[[ 2.95  0.19 -1.59]
 [ 3.62  6.60  2.36]
 [ 4.34  3.10 -0.26]]
=>
[[ 3.62  6.60  2.36]
 [ 4.34  3.10 -0.26]]

[[-0.34  4.49 -1.21 -2.17  2.61]
 [ 0.94 -2.87  1.73  4.03  0.29]
 [-0.37 -5.76  2.41  2.27 -0.75]
 [-2.23 -1.80 -1.70  3.17 -0.23]
 [-0.86  5.24 -2.08 -2.96 -0.85]]
=>
[[ 0.94 -2.87  1.73]
 [-0.37 -5.76  2.41]]

[[-1.72  3.98 -1.20 -4.58]
 [-0.89  4.75 -2.59 -5.23]
 [-1.67  4.24 -1.56 -4.80]
 [-1.48  4.46 -2.18 -4.98]]
=>
[[-0.89  4.75 -2.59]
 [-1.67  4.24 -1.56]]

[[ 2.40  0.97  1.48 -1.20  2.75]
 [-0.54 -0.22  1.57 -2.34 -1.18]
 [-2.24 -0.55  3.64 -5.06 -4.07]
 [ 0.23 -0.15  0.48  0.04 -0.24]
 [-1.63 -0.48  2.34 -2.42 -2.62]]
=>
[[-0.54 -0.22  1.57]
 [-2.24 -0.55  3.64]]

[[ 1.19 -4.36 -0.82  0.26]
 [ 6.24 -2.46  3.83 -1.37]
 [-1.94 -2.88  2.05  0.69]]
=>
[[ 6.24 -2.46  3.83]
 [-1.94 -2.88  2.05]]

[[ 7.11 -3.83 -2.37 -3.29 -0.27]
 [ 4.31 -4.27 -4.03 -3.59 -1.05]
 [-1.48 -1.40 -0.71 -1.13  1.54]
 [-6.25  5.67  0.76  4.43  2.93]
 [-0.14 -1.12  3.94  0.12 -6.59]]
=>
[[ 4.31 -4.27 -4.03]
 [-1.48 -1.40 -0.71]]
